Here is a tiny trained network, its code and every weight. The questions are about switching its units off for an input and a class, where a switched-off unit gives its printed mean instead of its output.

import numpy as np


def w(rows, s, z=0):
    codes = np.array(rows[::2]) - 128.0
    scale = np.full(codes.shape[1], s)
    scale[-1] = z or s
    return codes * scale


def f(y):
    return np.maximum(y, 0)


def log_softmax(a):
    a = a - a.max(-1, keepdims=True)
    return a - np.log(np.exp(a).sum(-1, keepdims=True))


def net(x, mask):
    res = np.array(x, float).reshape(1, 3) / 4 @ E
    y = f(res @ A[0][:, :-1].T + A[0][:, -1])
    res = res + np.where(mask, y, B[0][:, -1]) @ B[0][:, :-1]
    return log_softmax(res[-1] @ U[:, :-1].T + U[:, -1])


A, B = {}, {}
E = w([
[169,11,254,97,158,164,60,128,15],'x0',
[176,104,59,42,92,42,43,93,141],'x1',
[161,210,195,48,77,153,138,55,144],'x2',
],0.01)
A[0] = w([
[116,167,11,92,157,64,195,148,226,131],'n0',
[159,92,192,102,85,54,76,163,22,157],'n1',
[118,183,142,111,120,184,175,112,203,228],'n2',
[121,122,93,159,117,101,115,158,199,145],'n3',
[53,131,254,163,160,120,191,147,128,240],'n4',
[152,122,140,42,44,107,140,74,89,168],'n5',
[25,214,163,98,166,154,117,111,180,158],'n6',
[223,167,152,144,57,74,116,51,103,195],'n7',
[104,131,95,123,142,96,123,168,106,111],'n8',
[106,128,102,188,145,207,151,129,63,210],'n9',
[142,62,130,153,195,33,100,150,76,201],'n10',
[96,77,69,109,109,147,146,110,90,66],'n11',
[86,49,106,165,186,128,153,204,54,182],'n12',
[55,216,85,153,36,116,173,109,154,252],'n13',
[120,144,44,99,142,123,138,167,144,144],'n14',
[117,77,174,208,162,196,116,179,102,149],'n15',
[149,137,28,164,146,51,55,68,125,172],'n16',
[90,141,179,42,112,127,99,105,108,196],'n17',
[140,15,192,73,102,74,122,189,96,228],'n18',
[165,110,86,24,123,125,77,158,120,173],'n19',
[128,172,68,104,114,146,130,173,160,166],'n20',
[160,109,121,182,164,99,128,204,193,126],'n21',
[45,199,199,173,120,180,136,142,133,244],'n22',
[71,79,50,149,145,34,134,149,172,254],'n23',
[181,25,140,144,146,120,131,107,26,202],'n24',
[207,164,238,99,90,100,109,95,119,65],'n25',
[28,160,161,113,144,106,208,82,164,168],'n26',
[199,225,159,158,181,189,186,113,56,192],'n27',
],0.009,0.0029)
B[0] = w([
[138,174,127,113,63,59,184,66,51,249],'n0',
[90,62,136,114,161,84,64,194,154,203],'n1',
[244,139,149,98,135,143,126,136,72,192],'n2',
[104,175,93,125,96,137,140,66,118,178],'n3',
[179,64,129,194,75,214,254,174,119,199],'n4',
[192,112,91,96,148,108,75,90,216,191],'n5',
[184,136,218,173,96,101,163,114,126,177],'n6',
[181,124,94,47,125,108,66,63,206,189],'n7',
[129,134,67,178,117,113,142,124,160,151],'n8',
[120,120,83,136,78,173,184,120,108,177],'n9',
[27,171,132,199,170,129,89,183,150,191],'n10',
[113,108,54,157,148,133,82,128,140,141],'n11',
[71,105,109,176,129,204,113,138,196,202],'n12',
[205,208,183,98,32,110,127,80,33,232],'n13',
[138,201,96,70,161,56,149,85,133,181],'n14',
[62,53,78,185,77,130,197,162,130,197],'n15',
[134,161,44,136,190,110,108,110,111,210],'n16',
[180,83,136,110,142,122,68,124,174,178],'n17',
[49,73,111,148,153,124,71,187,178,205],'n18',
[98,167,110,97,214,23,90,113,147,190],'n19',
[149,160,102,105,88,84,163,87,97,183],'n20',
[96,142,86,168,146,111,173,136,109,167],'n21',
[148,126,167,173,23,166,144,152,75,192],'n22',
[70,204,26,195,152,111,130,87,97,216],'n23',
[39,92,179,168,180,124,94,189,159,208],'n24',
[117,110,84,87,107,182,92,103,223,185],'n25',
[167,120,178,133,45,128,99,118,79,178],'n26',
[183,125,172,174,66,252,178,162,182,182],'n27',
],0.0071,0.016)
U = w([
[200,125,182,123,92,199,120,112,115,239],'0',
[127,101,96,84,143,134,42,96,182,255],'1',
[99,143,39,95,110,64,140,84,32,93],'2',
[83,137,28,169,157,133,89,127,128,50],'3',
[71,44,109,172,108,255,142,181,117,70],'4',
[56,68,145,162,180,100,42,164,107,4],'5',
],0.0092,0.0019)

Each question gives the input, the list of numbers given to net, and the class t.
The units are the neurons (one row each of A and B). Each row of codes is followed by its name. A weight is (code - 128) times the scale printed after its matrix; where a second scale follows, it is the last column's (A, B and U).
mask holds one flag per neuron, in row order. A switched-off neuron (its flag False) gives its mean, the last column of its row in B, instead of its output. The means were averaged over made-up inputs and are rounded, as every weight is.
A unit's drop is (log p(t) with every unit on - log p(t) with that unit switched off) / (log p(t) with every unit on - log p(t) with every unit switched off).
The circuit of an input: a set's keep is (log p(t) with only the set's units on - log p(t) with every unit switched off) / (log p(t) with every unit on - log p(t) with every unit switched off). Starting from the 12 units with the biggest drops (on a tie, the unit counted first), units are removed one at a time, each time the one whose removal leaves the highest keep (on an exact tie, the one counted first), for as long as the keep stays at least 0.8.
units of the circuit, in order: the units of the circuit, biggest drop first
unit that matters most: the unit with the biggest drop
k most important neurons: the k neurons with the biggest drops, biggest first
drop of u: that unit's drop, to one decimal
input [3,-6,6], class 4: units of the circuit, in order -> [n13]
input [0,7,-4], class 3: units of the circuit, in order -> [n13 n10]
input [5,0,1], class 5: units of the circuit, in order -> [n1 n24]
input [-7,-4,1], class 0: 2 most important neurons -> [n6 n2]
input [1,0,4], class 1: 2 most important neurons -> [n13 n0]
input [-4,-7,-3], class 4: 2 most important neurons -> [n15 n4]
input [7,-1,5], class 4: 3 most important neurons -> [n4 n27 n14]
input [-1,8,-6], class 3: 2 most important neurons -> [n13 n10]
input [1,-3,2], class 4: 2 most important neurons -> [n13 n0]
input [7,0,-1], class 5: 2 most important neurons -> [n1 n24]
input [-4,-5,-7], class 2: 2 most important neurons -> [n23 n0]
input [-3,-2,0], class 0: drop of n19 -> 0.2
input [-6,-4,-1], class 2: drop of n0 -> 0.3
input [-4,-1,-8], class 2: drop of n0 -> 0.3
input [2,3,-6], class 5: unit that matters most -> n24
input [2,0,-8], class 4: drop of n12 -> 0.5
